[[115 118 121 119 120 119 121 126]
 [138 135 124 126 129 118 121 127]
 [119 128 123 116 117 117 121 109]
 [115 115 116 114 104 116 103 105]]
->
[[115 115 116 114 104 116 103 105]
 [115 118 121 119 120 119 121 126]
 [119 128 123 116 117 117 121 109]
 [138 135 124 126 129 118 121 127]]

[[128 130 121 126 117 127 129 128 129 125 131 129 128 132 128 128]
 [128 131 118 128 117 128 128 129 129 124 133 129 128 128 129 129]
 [131 131 111 130 101 130 129 131 132 123 136 131 130 126 133 132]
 [127 131 116 129 115 128 129 129 129 123 133 129 128 125 129 130]
 [137 105 145 147 123 138 129 134 139 139 117 131 134 101 146 143]]
->
[[131 131 111 130 101 130 129 131 132 123 136 131 130 126 133 132]
 [127 131 116 129 115 128 129 129 129 123 133 129 128 125 129 130]
 [128 131 118 128 117 128 128 129 129 124 133 129 128 128 129 129]
 [128 130 121 126 117 127 129 128 129 125 131 129 128 132 128 128]
 [137 105 145 147 123 138 129 134 139 139 117 131 134 101 146 143]]

[[124 138 123 123 150 127 126 127 121 126 131 125 127 128 119]
 [121 122 135 126 129 120 131 121 124 123 122 126 121 136 122]
 [125 137 114 120 110 122 129 125 126 119 135 129 125 144 123]
 [128 129 139 121 134 124 128 125 126 131 125 128 127 144 124]]
->
[[125 137 114 120 110 122 129 125 126 119 135 129 125 144 123]
 [124 138 123 123 150 127 126 127 121 126 131 125 127 128 119]
 [121 122 135 126 129 120 131 121 124 123 122 126 121 136 122]
 [128 129 139 121 134 124 128 125 126 131 125 128 127 144 124]]

[[103 143 139 137]
 [123 119 149 115]
 [157 123 129 127]
 [123 142 135 134]
 [130 152 138 134]
 [149 127 128 132]
 [139 153 140 120]
 [115 128 145 125]
 [140 154 144 117]
 [154 122 118 143]
 [134 117 116 144]
 [113 125 155 118]]
->
[[134 117 116 144]
 [154 122 118 143]
 [149 127 128 132]
 [157 123 129 127]
 [123 142 135 134]
 [130 152 138 134]
 [103 143 139 137]
 [139 153 140 120]
 [140 154 144 117]
 [115 128 145 125]
 [123 119 149 115]
 [113 125 155 118]]

[[133 117 115 120 114 129 135 114 138 137 134 134]
 [112 142 139 116 140 127 125 148 114 129 153 149]
 [133 133 121 133 140 109 104 129 155 122 122 124]]
->
[[133 117 115 120 114 129 135 114 138 137 134 134]
 [133 133 121 133 140 109 104 129 155 122 122 124]
 [112 142 139 116 140 127 125 148 114 129 153 149]]

[[115 107 125 111]
 [122  99 112 120]]
->
[[122  99 112 120]
 [115 107 125 111]]

[[119 139 140 144 127 149 123 134 127 128 118]
 [126 120 112 109 129 119 127 123 126 125 110]
 [131 124 135 124 130 134 126 123 126 126 134]]
->
[[126 120 112 109 129 119 127 123 126 125 110]
 [131 124 135 124 130 134 126 123 126 126 134]
 [119 139 140 144 127 149 123 134 127 128 118]]

[[134 132 121]
 [121 112 119]
 [131 107 156]
 [149 149 117]
 [149 105 116]]
->
[[149 105 116]
 [149 149 117]
 [121 112 119]
 [134 132 121]
 [131 107 156]]
